Below are the code and all the weights of a small trained network. Each question names an input and a class and asks about switching units off, where a switched-off unit gives its printed mean instead of its output.

import numpy as np


def w(rows, s, z=0):
    codes = np.array(rows[::2]) - 128.0
    scale = np.full(codes.shape[1], s)
    scale[-1] = z or s
    return codes * scale


def f(y):
    return np.maximum(y, 0)


def log_softmax(a):
    a = a - a.max(-1, keepdims=True)
    return a - np.log(np.exp(a).sum(-1, keepdims=True))


def net(x, mask):
    res = np.array(x, float).reshape(1, 6) / 4 @ E
    y = f(res @ A[0][:, :-1].T + A[0][:, -1])
    res = res + np.where(mask, y, B[0][:, -1]) @ B[0][:, :-1]
    return log_softmax(res[-1] @ U[:, :-1].T + U[:, -1])


A, B = {}, {}
E = w([
[128,127,127,128,128,128,129,128,128,127,128,127],'x0',
[121,185,169,138,73,131,80,42,87,96,146,144],'x1',
[131,184,125,183,245,176,110,115,109,167,109,180],'x2',
[135,78,179,61,123,210,58,123,143,160,152,165],'x3',
[143,150,92,51,137,82,144,54,155,219,103,127],'x4',
[120,79,141,113,132,97,119,140,2,172,123,94],'x5',
],0.012)
A[0] = w([
[124,117,146,193,131,188,114,192,95,49,137,129,24],'N1',
[127,154,118,109,165,108,131,88,146,189,123,139,47],'N2',
[138,116,123,126,136,121,135,145,143,122,126,119,26],'N3',
[126,146,122,135,149,123,110,134,129,123,119,138,53],'N4',
[118,123,109,123,144,123,142,182,139,146,119,134,40],'N5',
[128,142,120,133,122,137,120,107,119,119,137,134,50],'N6',
[127,146,119,148,154,131,140,115,115,126,124,129,61],'N7',
[124,163,106,199,134,75,156,145,109,87,123,123,4],'N8',
[130,83,119,120,183,130,164,194,173,169,122,120,37],'N9',
[125,114,126,136,139,143,136,156,124,107,127,127,93],'N10',
[126,95,125,91,52,87,141,149,155,90,130,116,16],'N11',
[128,89,153,67,128,231,68,128,146,162,131,148,12],'N12',
[123,150,125,121,137,140,133,120,174,119,122,123,71],'N13',
[129,169,125,158,204,161,125,117,109,156,133,140,44],'N14',
[129,141,118,76,120,101,143,98,157,177,126,117,58],'N15',
[130,174,108,139,136,54,160,115,134,145,118,109,87],'N16',
[126,152,133,162,186,165,119,135,123,141,117,151,36],'N17',
[125,131,116,106,140,115,135,95,133,161,129,124,28],'N18',
[122,137,128,133,118,131,118,117,126,124,124,137,71],'N19',
[131,143,115,137,131,134,144,122,170,116,131,140,19],'N20',
[119,165,134,144,99,147,106,80,90,97,125,137,86],'N21',
[126,102,125,126,145,108,130,149,6,165,132,118,4],'N22',
[128,169,121,150,127,154,130,124,234,91,138,139,57],'N23',
[133,172,155,128,107,136,120,58,106,116,129,128,55],'N24',
],0.022,0.0043)
B[0] = w([
[134,183,121,121,71,119,49,123,130,142,80,221,254],'N1',
[128,157,121,129,73,130,73,124,130,136,93,181,191],'N2',
[123,121,115,131,138,124,124,112,124,125,157,124,144],'N3',
[120,130,120,145,109,134,143,130,141,133,122,107,147],'N4',
[129,119,93,128,163,137,107,121,124,126,164,121,165],'N5',
[124,113,115,120,141,117,119,117,121,110,150,128,147],'N6',
[124,126,138,129,107,123,159,133,120,123,136,104,157],'N7',
[129,178,185,122,157,131,179,131,130,133,204,163,213],'N8',
[126,103,50,131,186,132,74,126,127,116,196,116,205],'N9',
[136,135,113,122,116,126,101,116,125,136,126,147,160],'N10',
[125,105,121,133,33,134,153,127,127,128,149,49,217],'N11',
[127,190,194,133,165,117,213,131,126,128,199,156,229],'N12',
[135,105,134,130,158,119,138,129,120,134,91,119,166],'N13',
[129,103,134,121,41,123,144,129,124,123,152,63,208],'N14',
[129,155,128,135,79,133,67,128,124,130,82,184,194],'N15',
[129,176,180,123,147,130,168,130,128,134,186,169,197],'N16',
[123,102,120,124,62,132,149,129,134,122,139,72,194],'N17',
[135,147,134,124,104,117,104,142,125,114,102,174,162],'N18',
[133,131,111,126,144,126,121,123,123,138,137,111,142],'N19',
[132,114,140,122,164,130,140,128,138,118,85,122,163],'N20',
[133,98,59,127,178,134,98,127,136,132,180,114,199],'N21',
[126,82,155,132,192,131,162,124,139,124,4,101,218],'N22',
[122,82,153,129,184,127,151,127,113,134,18,106,229],'N23',
[125,96,56,132,178,136,80,144,132,120,167,115,197],'N24',
],0.026)
U = w([
[139,160,151,158,64,89,82,121,124,142,96,206,251],'0',
[124,172,214,169,160,90,231,134,127,128,201,158,130],'1',
[121,50,181,171,187,100,185,119,123,123,26,102,71],'2',
[114,83,145,168,3,107,176,126,128,111,161,37,99],'3',
[126,80,54,174,194,119,95,121,132,103,203,123,55],'4',
],0.0067,0.0025)

Each question gives the input, the list of numbers given to net, and the class t.
The units are the neurons (one row each of A and B). Each row of codes is followed by its name. A weight is (code - 128) times the scale printed after its matrix; where a second scale follows, it is the last column's (A, B and U).
mask holds one flag per neuron, in row order. A switched-off neuron (its flag False) gives its mean, the last column of its row in B, instead of its output. The means were averaged over made-up inputs and are rounded, as every weight is.
A unit's drop is (log p(t) with every unit on - log p(t) with that unit switched off) / (log p(t) with every unit on - log p(t) with every unit switched off).
unit that matters most: the unit with the biggest drop
top k neurons: the k neurons with the biggest drops, biggest first
drop when u is switched off: that unit's drop, to one decimal
input [1,0,8,-1,5,1], class 3: top neuron -> N14
input [-8,-7,6,-3,-7,4], class 0: top 4 neurons -> N1, N21, N11, N24
input [-8,-8,6,5,6,-5], class 4: top 3 neurons -> N9, N1, N11
input [-6,5,-7,6,6,0], class 3: top 4 neurons -> N11, N1, N8, N16
input [5,-1,-3,-5,-7,-8], class 2: top 2 neurons -> N23, N20
input [-5,-6,4,-8,6,-2], class 1: top 2 neurons -> N16, N1
input [5,-6,6,5,4,6], class 2: top 3 neurons -> N22, N11, N1
input [-3,3,6,4,-2,-3], class 3: top 2 neurons -> N14, N17
input [1,-8,-3,2,-7,-8], class 2: top 2 neurons -> N23, N21
input [-2,1,-8,3,-7,-7], class 3: top 3 neurons -> N11, N22, N15
input [2,2,-1,8,5,-7], class 1: top 2 neurons -> N12, N22
input [1,5,-2,-6,0,6], class 1: top 2 neurons -> N8, N23
input [-1,4,7,4,-1,7], class 2: drop when N22 is switched off -> 6.0
input [3,4,-1,6,4,2], class 1: drop when N12 is switched off -> 2.7
input [-4,1,4,-2,-2,3], class 3: unit that matters most -> N23
input [-6,0,3,8,5,7], class 1: drop when N12 is switched off -> 6.1
